In the rows, zero is written as 128.
Facts:
{badi,bepum,bikor,buton,ditrum,droski,drotil,fitre,grutu,kestam,klobis,klonen,klotes,magak,mefi,motrok,musem,piven,postofer,solu,steflon,stepifa,taka,trobopi,vosim,vudral,zeklik} flutri b
{baklo,brede,dagrobu,disigos,dratis,drisakom,dritrustes,fezim,gaflabus,gobuk,griske,klisku,kotu,liflol,nuda,peklo,pledraren,plopo,robas,rogros,samivik,sazim,skepazun,starurel,stigas,susken,tofo,trebra,tupla,vinen,vova,zepluguk} flutri d
{barin,braklen,brobran,brufles,diflemo,driste,dugim,dulom,flavole,flotis,gigres,giskin,klagak,kloviba,klufa,midrus,noflik,notro,pligin,plivem,repam,skazu,skodril,sople,stevufor,stufal,traplo,trudus,turek,vobalir,zemate,zusa} flutri g
{birok,bogri,brata,brimufin,brinar,detra,drakanom,dribul,fitris,gikel,grufa,grupledal,kluta,madok,marum,mever,monos,muplun,plepli,rafel,razuk,sapon,sesonu,skedros,sosul,stugo,stuskik,suto,vese,vevek,vutrel,zemis} flutri a
{bitrer,brika,brostus,dobras,drubonan,dugru,fabrogre,fifalu,flobem,gagras,gotris,kanun,klelu,klistas,klivir,kloklon,laflu,lidra,meflil,meziske,plaflem,plostin,potrobek,resteklam,ronikon,rupen,sigre,sosokla,stifim,stogriren,tuplebek,veplal,vuklobrun,zaflitrik,zibas} flutri f
{brakis,dakol,davo,draski,flomun,fosti,garul,gidros,gopak,grifilel,grivuk,gromek,kiga,klovar,mitrom,nabrem,nistafim,pana,pivun,revir,sato,sipemil,skodok,skoflogre,skotre,stalos,stidron,tefople,trivutrom,trotamak,tudo,tupel,zalol,zetras} flutri c
{brizum,brutrik,dasol,digruk,draple,drubrin,drutro,faskil,kliflok,labru,lofa,mekan,mivos,noru,plumu,plurar,plusta,rugol,toflare,togomi,vabri,vustik,zifak,zuplan} flutri e
{badi,gigres,giskin,kestam,klufa,vudral} skedrer fitre
{baklo,fosti,noflik,stifim} skedrer sosul
{barin,dasol,mitrom,noru,zalol} skedrer flobem
{bepum,trivutrom,vutrel} skedrer dugru
{bikor,brutrik,dakol,plostin,starurel,vobalir} skedrer zifak
{birok,diflemo} skedrer revir
{bitrer,detra,griske,grivuk,stuskik} skedrer sazim
{bogri,rupen,stepifa} skedrer plaflem
{brakis,pledraren,trotamak} skedrer turek
{brata,kanun,kotu,mefi,stevufor,vevek} skedrer brufles
{brede,flotis,taka,trobopi} skedrer klobis
{brika,digruk,fifalu,rogros,samivik,vosim} skedrer kiga
{brimufin,fabrogre,skepazun} skedrer gigres
{brinar,brostus,liflol,resteklam} skedrer zeklik
{brizum,dagrobu,sesonu,stidron} skedrer zaflitrik
{brobran,meflil,plumu,stogriren,suto} skedrer motrok
{buton} skedrer ronikon
{davo,plurar,stalos} skedrer plusta
{disigos,fitris,pivun,trudus} skedrer draski
{ditrum,mekan,nistafim,pana,peklo,trebra} skedrer piven
{dobras,lidra} skedrer zibas
{drakanom,flobem,flomun,motrok,rafel,sipemil} skedrer sople
{dratis,dugim,klagak,kluta,skotre,vinen} skedrer stigas
{dribul,drotil,stufal,togomi,vuklobrun,zusa} skedrer dritrustes
{drisakom,magak,toflare,zepluguk} skedrer flomun
{driste,robas,vese} skedrer dratis
{dritrustes,lofa,razuk} skedrer plivem
{droski} skedrer digruk
{drubonan,gaflabus,klistas,klovar,skoflogre,sosokla} skedrer garul
{drubrin,kloklon,sato} skedrer fitris
{drutro,gromek,nabrem,traplo,vova} skedrer skotre
{dulom,kliflok,klobis,sazim,skodok,stugo} skedrer tupla
{faskil,garul,gikel,gopak,meziske,zifak} skedrer braklen
{fezim,postofer} skedrer drakanom
{flavole,klonen,madok,potrobek,sigre} skedrer disigos
{gagras,klisku,skodril} skedrer brakis
{gobuk,grifilel} skedrer plopo
{grufa} skedrer tefople
{grupledal,plopo,plusta,sosul,tofo} skedrer gidros
{grutu,monos,musem} skedrer vutrel
{klelu,mivos,notro,skedros} skedrer sipemil
{klivir,repam,ronikon,skazu,susken} skedrer draple
{klotes,plaflem,pligin,tefople} skedrer midrus
{kloviba,zaflitrik} skedrer muplun
{labru,tuplebek} skedrer brinar
{laflu,revir,steflon} skedrer gotris
{marum,zemis} skedrer giskin
{mever,zuplan} skedrer gopak
{nuda,tupel,vabri} skedrer brata
{plepli} skedrer lofa
{rugol,zetras} skedrer lidra
{solu} skedrer zemate
{tudo,vustik} skedrer sapon
{veplal} skedrer stugo
[badi,dobras,draski,dritrustes,drubonan,dugim,fitre,flavole,flomun,gigres,grifilel,kliflok,klovar,kloviba,kluta,motrok,muplun,nistafim,noru,notro,peklo,plusta,rafel,sato,stalos,stepifa,stidron,tefople,trivutrom,trudus,vabri,vese,vustik,zaflitrik,zalol,zetras,zuplan] kleskan 318
[baklo,barin,bitrer,bogri,braklen,brimufin,brinar,brizum,brobran,buton,dakol,dasol,diflemo,disigos,drakanom,draple,dratis,dribul,driste,droski,dulom,faskil,flobem,flotis,fosti,gaflabus,gikel,gobuk,gopak,griske,gromek,grufa,klelu,klistas,klivir,klobis,kloklon,klonen,klotes,kotu,lidra,liflol,marum,mefi,meflil,mekan,meziske,midrus,mitrom,mivos,monos,piven,plepli,plivem,plostin,plumu,plurar,postofer,repam,resteklam,revir,robas,rogros,rugol,sesonu,skedros,skodok,skodril,skoflogre,stifim,stugo,susken,tofo,togomi,traplo,trotamak,tudo,tupel,turek,vevek,vinen,vobalir,vova,vudral,vuklobrun,vutrel,zemate,zepluguk,zifak,zusa] kleskan 120
[bepum,brika,detra,drisakom,drutro,gidros,gotris,grupledal,klagak,labru,lofa,magak,musem,potrobek,ronikon,samivik,sapon,solu,sosul,stogriren,suto,tuplebek,zemis] kleskan 402
[bikor,brutrik,madok,pana,pivun,stuskik,taka,tupla] kleskan 155
[birok,brakis,brata,brede,brostus,brufles,davo,digruk,ditrum,drotil,drubrin,fezim,fifalu,fitris,gagras,garul,giskin,grivuk,kanun,kestam,klisku,klufa,laflu,mever,nabrem,noflik,nuda,pledraren,plopo,razuk,sazim,sigre,sipemil,skepazun,skotre,sosokla,starurel,steflon,stevufor,stigas,toflare,trebra,veplal,zeklik,zibas] kleskan 452
[dagrobu,dugru,fabrogre,grutu,kiga,plaflem,pligin,rupen,skazu,sople,stufal,trobopi,vosim] kleskan 948

Known rows:
[122 109 127  75 144 131  88 143 180  89  34 138  91  99 107 113  99 129
 124 110 114 103 116 168 154 113  89 121]: fabrogre
[ 86 107  83 121 153 127 118 138 221 160  76  97 106 129  88  73 167 147
 104 116 145 137 108 112 160 123  88 119]: muplun
[106 121 159 137 161 167 162 152 132 131 144 172  96 121 126 133 105  65
  69 163 161 120 148 149 140  27 170 109]: vustik
[105 121 129 150 138 158 127 112 110 125 149 132 170 125 130 161  87  83
 151 140 151  64 144 125  69  71 161 133]: skodril
[114 127 110 163 159 156 151 117  99 109 144 109 163 125 133 142  79  82
 102 149 148  84 148 103  68 107 179 129]: rogros
[104 123 143 148 150 173 117 155 153 157 146 136  89 120 103 143 123  72
  93 140 159  95 139 153 118   9 165 125]: dugim
[118 117 128 158 139 165 115 120 120 152 170 156 138 125 110 150 125  94
 111 130 162  79 143 136  87  51 180 127]: klagak
[146 105 109  92 138 125  79 103 169  98  66 170 112  98 110 128 125 143
 119  95 119 125 123 159 143 121 100 129]: laflu
[114 126 110 162 160 156 152 118  99 109 145 110 165 124 133 142  79  83
 103 149 148  84 146 103  68 107 179 130]: kotu
[137 120 123  77 139 115 115 116 186 102  71 153 115 111 116 108 144 154
 103  91 133 133 104 142 109 140  94 138]: taka
[136 116  92 124 125 122 114 112 110  94  83 111 138  98 113 100  97 145
 120 115 116  94 135 116  88 170 144 131]: gromek
[156 118  88 118 154 126  97 118 151  99  86 119 109 101 107 112 124 127
  75 102 134 132 122 139 131 139 137 128]: nabrem
[142 119  94 111 159 131 122 126 168  88  79 139 111 107  90 121 119 132
  73  99 131 125 123 131 112 135 121 145]: pivun
[141 115  74 145 155 148 123  94 197 122  65 119 146 109  98 123 119 141
 101 123 147 137 131 133 193 167 123 130]: sipemil
[107 116 101 123 140 107 111 104 137 117  93  88 161 115 120  84 126 157
 136  93 123 101  93  99  60 158  89 129]: bogri
[ 90 115  96 150 128 162 136 110 141 140 141 130 188 138 127 160 102  82
 173 161 169  64 164 117 123  99 166 132]: zemate
[114 123 143 140 139 149 164 117  80 103 150 159 170 120 152 145  76  72
 126 163 158  86 152 127  96  92 177 118]: brizum
[125 103 112  99 112 121  96 101 127  91  61 160 140  95 113 117  98 162
 162 108 104  87 137 136 101 155 104 129]: kloklon
[124 124 121 184 168 176 151 110 120 139 157 137 144 126 112 138 102 103
  65 140 153 103 141 113  89  91 182 126]: drisakom
[147 105 108  94 139 126  78 104 167  97  67 170 113  97 110 128 124 144
 119  96 120 126 121 159 143 120 100 129]: fifalu

Rows:
No name comes twice in this set of rows, the named rows included.
[133 117 105 138 136 135 126  98 124  95  75 114 153  98 112 109  84 154
 121 116 111 100 131 115  92 173 126 131]	mitrom
[ 81 104 119 148 164 163 174 152 161 139 127 183 117 141 118 137 115  57
  96 183 174 123 165 137 193  49 166 111]	plusta
[120 119 113 171 168 169 146 119 117 132 162 141 136 132 115 138 108  96
  65 142 153 102 144 110  82  89 187 123]	samivik
[119 136  94 132 164 171 165 127 205 133 131 117 142 157 131 163 128  79
  77 161 179 118 160 118 127 122 192 148]	tupla
[104  95  93  97 123 139 104 133 210 136  45 167  86 111  84 104 141 151
 130 130 124 121 151 152 199 116 105 120]	zaflitrik
[101 115 110 108 129 177 170 104 117 111 158 152 194 117 145 141  82  84
 146 186 186  87 179 103 154  99 174  98]	zifak
[101 126 154 160 161 184 127 143 164 158 138 142 100 120 101 151 111  81
  94 141 154 101 136 150 122   9 148 124]	notro
[101 116  82 146 129 122 131  88 173 141  75  77 193 118 110  86 130 168
 162 114 141 105 107  96 125 192  89 129]	drakanom
[148 120  99 110 161 135 102 106 174 100  79 128 109 116 126 124 119 133
  73 106 121 138 125 135 114 147 132 132]	grivuk
[117 118 139  71 152 119 107 142 190  98  43 114 100 114 133  92 115 133
 110 113 122 121  99 154 136 132  84 115]	trobopi
[106 119 127 136 161 133 114 131 193 152  80  94  93 108  88  74 146 156
  80  93 125 139  84 126 113  97  77 121]	rafel

Now the same things, written a new way:
Known rows:
[130 142 121 140 129 111 138 131 140 131 124 132 133 128 128 144 116 127
 120 125 149 122 123 133 118 124 129 131 115 121 149]: razuk
[124 133 127 121 132 133 145 119 118 119 121 125 132 123 152  98 119 104
 139 103 120 140 133 205 115 120 126 117 114 127 136]: vuklobrun
[131 122 131 125 115 135 112 124 121 121 117 135  89 131 137 101 128 130
 132 123 122 124 130 168 137 134 133 130 114 133 128]: robas
[125 124 132 122 110 139  85 151 140 132 135 120 162 124 128 184 153 164
 145 118 142 140 124  65 145 112 126 133 144 134 123]: tefople
[124 124 131 113 125 133 163 132 128 117 120 126 139 127 133  90 121  97
 130 112 131 138 135 196 116 116 115 109 117 127 137]: meflil
[123 127 133 126 119 104  95 137 135 133 122 110 171 125 107 177 146 176
 141 113 149 128 136 100 141 117 130 132 133 144 123]: sato
[128 148 121 142 142 140 131 128 126 136 137 136 131 134 164 142 136 118
 127 145 115 133 119  82 130 112 132 116 143 126 143]: plopo
[127 112 133 122 125 131 175 153 142 132 152 136 176 143 105 139 124 115
 128 163 117 106 119   5 142 127 116 135 153 117 108]: sople
[128 126 132 128 143 126 124 106 114 124 116 129  96 135 134  89 138 126
 129 147 103 128 135 152 138 140 136 118 139 143 120]: brizum
[126 130 126 117 121 168 134 133 124 119 135 135 123 121 171 104 126  92
 143 109 114 151 122 168 119 113 122 118 126 117 137]: lidra
[131 127 135 146 112 131 116 129 128 123 128 121  82 130 130 127 140 145
 104 129 129 114 141 113 133 154 134 130 118 124 134]: trotamak
[125 134 132 139 138 130 135 113 120 123 122 121 102 130 150 110 137 128
 126 118 117 126 140 146 126 138 135 116 128 132 136]: baklo
[136 130 121 124 110 119 123 131 150 133 129 123 148 117 117 138 116 139
 124 115 127 122 129 163 115 158 121 132 126 133 137]: stuskik
[124 124 131 114 125 133 163 131 127 117 120 127 137 127 133  90 121  97
 130 112 130 139 135 197 116 117 116 109 117 127 136]: klelu
[126 134 131 138 138 130 134 114 120 123 122 121 102 130 149 110 137 128
 125 118 117 126 140 147 127 139 134 116 127 133 136]: tofo
[127 131 130 138 119 136 138 124 136 117 123 124  99 122 142 124 125 128
 125  93 140 125 135 156 117 144 130 127 111 119 147]: dribul
[127 119 137 135 108 116 123 108 121 111 135 123 117 126  95 114 120 134
 107 174  97 120 134  91 129 175 137 135 135 115 101]: dulom
[126 129 130 132 119 135 139 125 130 117 125 124 111 122 138 116 122 120
 126 103 135 129 134 163 117 137 128 128 111 118 139]: buton
[115 118 135 119 130  96 120 115 120 122 128 112 195 126  86 166 130 163
 159 136 131 131 130  64 141 117 135 140 143 134  94]: trudus
[133 125 123 126 146 163 123 117 112 136 135 146  86 137 157 114 136 117
 125 139  93 131 119  99 136 133 132 106 152 142 120]: lofa

Rows:
No name comes twice in this set of rows, the named rows included.
[134 129 122 120 113 120 127 130 143 133 131 122 161 118 119 132 113 132
 128 118 121 124 129 166 115 149 120 131 125 132 130]	taka
[135 128 134 141  98 123  99 131 136 121 129 120  93 125 118 123 136 146
  89 150 116 117 139 128 129 174 132 127 125 125 130]	skodok
[127 128 132 130 145 126 125 104 113 124 117 128  97 135 139  92 138 127
 131 144 102 128 135 151 137 139 138 117 139 143 121]	togomi
[134 127 128 138 120 122 121 132 133 142 133 119 122 131 124 145 134 156
 121 119 130 105 138 103 135 146 129 135 125 137 129]	pana
[127 133 135 152 121 130 126 123 125 123 129 116  88 131 143 132 143 146
 107 119 127 113 145 104 130 153 137 124 121 124 139]	fosti
[126 125 128 103 136  90  85 117 129 131 111 118 192 125  94 135 140 157
 148 159 111 148 126 156 142 124 128 120 160 164 103]	kliflok
[130 144 120 140 121 146 132 141 142 130 137 140 126 127 155 155 123 117
 127 122 139 132 113  95 122 116 127 129 126 111 153]	fitris
[130 140 122 133 155 100 126 111 116 138 117 136 131 141 125 112 129 127
 126 173 109 124 124 130 138 119 136 119 143 147 125]	drubrin
[117 115 135 115 119 133 109 129 125 122 143 122 186 125 105 175 137 150
 162 141 124 143 118  27 146 112 131 142 154 124  94]	kloviba
[133 137 121 138 145 112 134 133 139 141 126 131 115 125 113 138 121 122
 113 133 162 124 122 141 116 118 127 147 116 117 144]	mever
[131 121 126 124 124 136 166 136 132 128 129 133 114 130 120 124 114 116
 107 101 142 119 132 140 113 133 117 108 115 127 138]	magak
[127 128 130 130 110 167 131 136 133 117 138 132 105 121 160 125 129 110
 131 105 126 139 125 129 121 132 126 127 121 109 140]	piven

The same things again, as new rows of numbers:
Known rows:
[108 106 142 131 147 104  37 164 156 106  73 159 116 155  96]: klagak
[151 137 152 106 156 131  65 155 131  90  61 131 112 151 131]: diflemo
[173 180 121 126 127 123 125 111 144 143 112 194 135 190 157]: susken
[ 93 167 120 125 176  82  46 157 125 117 116 110  83 141  65]: flavole
[ 99 128 115 114 152 102  72 121 151 178 152 104 139 109  52]: kluta
[150 150 159  98 158 140  55 165 134  67  88 139 133 143 138]: dulom
[118 194  95 160 113  98 118 121 141 102 146 158 188 175 204]: tupla
[134 131 143 129 149 149 109 118 116  95 105 111 223 105 143]: stugo
[162 110 132 114 122 155 147 102 131 125 131 156 129 139 129]: resteklam
[192 116 173 132 136 137 114 128 150 134 104 104 156 121 110]: skedros
[140 136 106 100 108 131 140 102 136 140 170  92 104 138 151]: fifalu
[104  73 147 144 102 142 167 134 120 125 160 177 114 113  91]: labru
[138 114 133 138 148 138 120 108 109 123  77 102 201 118 135]: brinar
[100 104 123 161 116 182 189 100 108 126 102 149 129  61 169]: zifak
[ 78 109 108 188 164 106 193 144 141 130 170  86 126  58  77]: flomun
[167 115 135 116 121 149 158  96 100 122 128 148 122 155 120]: stifim
[122 147 129  87 112 117 129 149 121 146 141  85 102 138 154]: drotil
[135 165 130  95 141 100  68 151 106 101  96  62  78 167 144]: noflik
[150 204  95 112 113  98 117 112 150 155 150 131 111 191 180]: klisku
[115 126 128 136 145 137 155 142 109 119  79 135 167 123 156]: piven

Rows:
No name comes twice in this set of rows, the named rows included.
[138 107 170 145 116 115  88 117  98 134 119 132 154 141  65]	grupledal
[142 129 162 105  96 133  73 132 129 110 161  95 176 123 135]	stuskik
[109 137  80 134 127 122 161  97 125 124 145  77 145 126 176]	zibas
[112 108 144 179 133 104 111 107  72 119  92 115 190 137  83]	sosul
[159 159 110 155  83  91  98 126 136 140 135 189 132 195 163]	dagrobu
[ 83 212  63 178 166  65 125 107 130 153 143 159 146 166 115]	dritrustes
[102 146 102 138 143 110 127 106 135 151 187 136 103 118  69]	dobras
[104 119 124 156 142 113 182 146 152 149 200 122  83  82  66]	noru
[ 79 104 119 121 137 124 158 132 112 148 191 116  90  84  54]	sato
[115  68 141 110  82 145 162 135 111 124 160 105 105 111 133]	pivun
[136 121 129 198 141  79  76 178 145  71  65  96 144 135 158]	sople
[196 181 133 152 134 114 139 123 173 139 115 181 131 183 156]	zepluguk
[144 152 159 124 144 150  50 137 129 103  50 138  93 121 147]	vobalir

